data =
-102.9	-186.8	-39.0	-204.0
-189.1	-210.2	-81.2	66.7
104.3	-230.3	-76.3	-228.3
36.1	67.3	-223.4	123.1
108.5	97.6	28.2	-186.6
-76.4	-148.9	38.5	122.6
-101.2	-220.3	-115.5	24.1
127.9	61.5	3.3	-122.2
37.0	142.7	-86.7	-201.6
6.6	-226.5	-48.4	-102.8
Find the last entry, reading row by row.
-102.8
Find the top entry of the column that holds the smallest entry.
-186.8
The first entry in reading order is -102.9
Find the entry directly above the largest entry.
61.5
The 3rd entry from the end, reading row by row -> -226.5
Find the entry just left of -102.8.
-48.4
Find the 3rd entry on the diagonal from the top-right corner.
-230.3
Find the last entry of the largest entry's row.
-201.6
The largest entry in the first column -> 127.9
The entry just right of -39.0 is -204.0
The entry directly above the smallest entry: -210.2
The entry just left of -210.2: -189.1
Find the third entry, reading row by row.
-39.0
Find the first entry in the row that holds the smallest entry.
104.3
Find the second entry on the diagonal from the top-right corner.
-81.2
The fourth-last entry, reading row by row -> 6.6
The entry just left of -228.3 is -76.3
Find the maximum.
142.7
Find the entry just left of -115.5.
-220.3
Find the entry just left of 24.1.
-115.5
Find the 3rd largest entry.
123.1
The entry just left of 97.6 is 108.5

[[  1  -2   7 -10   5 -10 -17   1  17  -5 -17   8   4   6]
 [ 10 -13  -3   1 -10   5  -2  -5  15   3  -3   0   3   3]
 [  6   4 -10  -1   1   0  -7   1   1   0  10  -9   6   7]
 [  7  16  29  -2   5  -6  -9   5  18  -7   5  -7  -2  -4]
 [ -5   7 -14  -2 -15   5   1  -8  -5   3  10   1  -8  -9]
 [ -9 -13 -12   0   6  10   5  -3  -5   7   7  -9   6  -5]
 [ -5  -1   8   6   1   7  10  11  -8   9   0  -8  -1 -11]
 [  7 -13  -5  -6  -4   1 -13  16   6   2  -3  -7  -5   6]
 [ -7   4  -6   4  19  -2   9   7 -10   0  -1   9  -7  -3]
 [ 11  15  -1   1   2  -3  -5   6  11  -4  17  -3  -5  -6]
 [ 10  -1   8 -16   5  -8 -35 -17   8 -11   4  -4  -2   7]]
Indices start at 0.
Report the bottom-right entry.
A: 7
The entry at row 2, column 0 is 6
The entry in the bottom-left corner: 10
The entry at row 0, column 0 is 1
The entry in row 0 and column 1 is -2
The entry directly below -12 -> 8
Report the top-right entry.
A: 6
Report the top entry of the column that holds the largest entry.
A: 7
The bottom entry of the column that holds the smallest entry -> -35
Report the bottom entry of the column that holds the largest entry.
A: 8
The entry directly above the largest entry -> -10
Report the largest entry.
A: 29
The entry at row 1, column 0 is 10
The entry directly above the smallest entry is -5
The entry at row 1, column 1: -13
Report the entry just right of the largest entry.
A: -2

Questions about the row below.
1) The entry just right of -0.895?
2) The entry just left of -0.828?
3) The entry just left of -1.151?
 1.357  -0.198   1.844  -0.828  -1.151  -0.895   1.400  -0.817   1.422   1.930  -1.334
1) 1.400
2) 1.844
3) -0.828

Questions about the matrix below.
1) Read off the second largest entry.
2) Read off the smallest entry.
3) Read off the fifth entry, reading row by row.
4) Read off the entry in the top-left corner.
5) Read off the entry just left of 0.18.
6) Read off the entry just right of 0.20.
7) Read off the entry in the bottom-right corner.
8) Read off the entry directly above the smallest entry.
[[ 0.01  0.06  0.01  0.03 -0.13  0.08]
 [ 0.03  0.01  0.18  0.03  0.07  0.05]
 [-0.01 -0.02  0.10  0.05 -0.05 -0.03]
 [ 0.02  0.05 -0.08  0.20  0.00 -0.05]
 [ 0.03  0.08  0.03  0.05  0.03  0.05]
 [ 0.06  0.02  0.24  0.03  0.16  0.00]
 [ 0.06  0.03  0.01  0.11  0.09 -0.03]
 [ 0.03  0.02 -0.20 -0.12 -0.03  0.00]
 [ 0.02  0.04 -0.02 -0.09  0.08 -0.06]
 [ 0.03  0.05  0.15 -0.05  0.01  0.03]
 [ 0.03 -0.03 -0.03  0.03 -0.02  0.08]
 [-0.01  0.02  0.22  0.10  0.04 -0.03]]
1) 0.22
2) -0.20
3) -0.13
4) 0.01
5) 0.01
6) 0.00
7) -0.03
8) 0.01

[[  6  22  45  24 -29]
 [-29  33  28   5  39]
 [ -6   0 -26 -10  37]]
Counting starts at 0.
The top-right entry: -29
Read off the entry at row 0, column 0.
A: 6
The entry in row 1 and column 0 is -29
The entry at row 2, column 0: -6
Read off the bottom-right entry.
A: 37
Read off the entry directly below the largest entry.
A: 28
